Below is a small trained network, with its code and all its weights. Each question gives an input and a target symbol and asks what happens when units are switched off, that is, made to give their printed mean instead of their output.

import numpy as np


def w(rows, s, z=0):
    codes = np.array(rows[::2]) - 128.0
    scale = np.full(codes.shape[1], s)
    scale[-1] = z or s
    return codes * scale


def softmax(a):
    e = np.exp(a - a.max(-1, keepdims=True))
    return e / e.sum(-1, keepdims=True)


def log_softmax(a):
    a = a - a.max(-1, keepdims=True)
    return a - np.log(np.exp(a).sum(-1, keepdims=True))


def net(x, mask):
    ids = ['ΓΞΠΦΩαβεζηθλμστψ'.index(c) for c in x.split()]
    T = len(ids)
    res = E[ids] + P[:T]
    u = 0
    for l in range(3):
        r = res
        for j in range(2):
            rows = slice(2 * j, 2 * j + 2)
            q, k, v = (r @ M[l][rows].T for M in (Q, K, V))
            z = softmax(np.where(np.tri(T) > 0, q @ k.T / 2**0.5, -1e9)) @ v
            o = O[l][rows]
            res = res + np.where(mask[u + j], z, o[:, -1]) @ o[:, :-1]
        u += 2
    return log_softmax(res[-1] @ U[:, :-1].T + U[:, -1])


Q, K, V, O = {}, {}, {}, {}
E = w([
[58,195,170],'Γ',
[141,115,134],'Ξ',
[142,115,135],'Π',
[129,127,131],'Φ',
[197,109,163],'Ω',
[195,88,77],'α',
[111,127,49],'β',
[114,126,143],'ε',
[218,175,112],'ζ',
[230,186,103],'η',
[170,146,201],'θ',
[105,37,88],'λ',
[148,250,105],'μ',
[95,47,202],'σ',
[40,105,172],'τ',
[39,139,79],'ψ',
],0.015)
P = w([
[47,114,115],'0',
[66,82,116],'1',
[29,71,126],'2',
[22,70,129],'3',
[34,71,149],'4',
[37,63,113],'5',
[16,79,116],'6',
[14,75,139],'7',
[13,74,125],'8',
[2,63,114],'9',
[9,62,124],'10',
[26,73,119],'11',
[24,77,135],'12',
[26,79,130],'13',
],0.002)
Q[0] = w([
[64,3,211],'L0H1',
[90,38,88],'L0H1',
[81,152,72],'L0H2',
[132,218,101],'L0H2',
],0.012)
K[0] = w([
[17,75,153],'L0H1',
[100,8,67],'L0H1',
[85,140,64],'L0H2',
[113,218,87],'L0H2',
],0.013)
V[0] = w([
[197,34,174],'L0H1',
[129,142,127],'L0H1',
[85,122,97],'L0H2',
[3,135,92],'L0H2',
],0.0052)
O[0] = w([
[134,89,2,236],'L0H1',
[119,145,136,115],'L0H1',
[147,131,146,78],'L0H2',
[231,151,176,2],'L0H2',
],0.0042,0.001)
Q[1] = w([
[54,74,160],'L1H1',
[160,17,139],'L1H1',
[218,54,254],'L1H2',
[84,151,235],'L1H2',
],0.0088)
K[1] = w([
[88,84,140],'L1H1',
[154,95,53],'L1H1',
[251,62,228],'L1H2',
[84,188,150],'L1H2',
],0.012)
V[1] = w([
[62,164,16],'L1H1',
[177,107,206],'L1H1',
[175,78,3],'L1H2',
[160,78,32],'L1H2',
],0.0051)
O[1] = w([
[193,8,166,26],'L1H1',
[77,224,99,193],'L1H1',
[76,252,246,255],'L1H2',
[76,197,236,247],'L1H2',
],0.003,0.00046)
Q[2] = w([
[59,7,117],'L2H1',
[123,12,223],'L2H1',
[135,124,40],'L2H2',
[44,199,80],'L2H2',
],0.013)
K[2] = w([
[40,26,130],'L2H1',
[10,100,25],'L2H1',
[120,123,19],'L2H2',
[15,201,68],'L2H2',
],0.012)
V[2] = w([
[47,138,72],'L2H1',
[155,191,83],'L2H1',
[106,104,5],'L2H2',
[59,180,155],'L2H2',
],0.026)
O[2] = w([
[214,140,187,179],'L2H1',
[177,173,68,1],'L2H1',
[250,100,162,64],'L2H2',
[151,197,214,59],'L2H2',
],0.02,0.0026)
U = w([
[94,237,176,83],'Γ',
[146,116,106,107],'Ξ',
[140,109,108,179],'Π',
[162,224,116,160],'Φ',
[105,59,76,184],'Ω',
[189,1,44,64],'α',
[225,115,103,183],'β',
[134,146,143,152],'ε',
[168,140,29,134],'ζ',
[146,116,114,145],'η',
[72,171,128,198],'θ',
[167,6,162,17],'λ',
[139,146,129,160],'μ',
[73,41,176,5],'σ',
[105,124,220,94],'τ',
[190,171,188,106],'ψ',
],0.0091,0.013)

Each question gives the input, a string of symbols that net reads in full, and the target symbol t.
The units are the heads (2 rows each of Q, K, V and O). Each row of codes is followed by its name. A weight is (code - 128) times the scale printed after its matrix; where a second scale follows, it is the last column's (O and U).
mask holds one flag per head, layer by layer. A switched-off head (its flag False) gives its mean, the last column of its rows in O, instead of its output. The means were averaged over made-up inputs and are rounded, as every weight is.
A unit's drop is (log p(t) with every unit on - log p(t) with that unit switched off) / (log p(t) with every unit on - log p(t) with every unit switched off).
The circuit of an input: a set's keep is (log p(t) with only the set's units on - log p(t) with every unit switched off) / (log p(t) with every unit on - log p(t) with every unit switched off). Starting from all 6 units, units are removed one at a time, each time the one whose removal leaves the highest keep (on an exact tie, the one counted first), for as long as the keep stays at least 0.8.
units of the circuit, in order: the units of the circuit, biggest drop first
most important unit: the unit with the biggest drop
which heads matter: for each layer, one digit per head in row order, 1 if its drop is at least 0.15 and else 0, layers parted by /
drop of u: that unit's drop, to one decimal
input Π β α β Π, target β: most important unit -> L2H1
input Ω Φ ζ Ω Π Ω σ Γ η μ, target Φ: units of the circuit, in order -> [L2H2; L2H1; L1H2]
input Ω Ω Ω τ Π, target τ: which heads matter -> 01 / 00 / 10
input Φ Π τ Φ ζ ζ Ξ Ω Ω, target Ω: which heads matter -> 00 / 00 / 01
input Ω β ε Ω λ Ω τ Ξ α ε Π Ξ β β, target β: which heads matter -> 00 / 00 / 01
input θ μ μ ψ β Φ, target ψ: which heads matter -> 00 / 01 / 11
input Ω μ ψ Φ, target ψ: which heads matter -> 00 / 00 / 11
input ζ θ Φ σ ζ η α μ Π Ω τ ε σ, target τ: which heads matter -> 00 / 00 / 10
input β Ω Ω Ω Ω Π, target Ω: which heads matter -> 00 / 00 / 11
input Ξ ζ σ α τ Ω α Ξ Ω α Ω η η, target ζ: which heads matter -> 00 / 00 / 10
input Φ Γ Ω ζ ε Π Ω Ω, target Ω: which heads matter -> 00 / 01 / 01
input μ ε Ω Ξ η ζ β Π Ξ λ Γ, target Γ: which heads matter -> 00 / 00 / 01
input θ β Φ Π β η Φ Ω β Π Ω σ, target σ: drop of L0H2 -> 0.1
input σ β α β Φ, target β: drop of L2H2 -> 0.6
input ζ ζ θ Ω α, target α: drop of L2H2 -> 1.2
input λ Ξ ψ ψ τ, target ψ: units of the circuit, in order -> [L2H2]
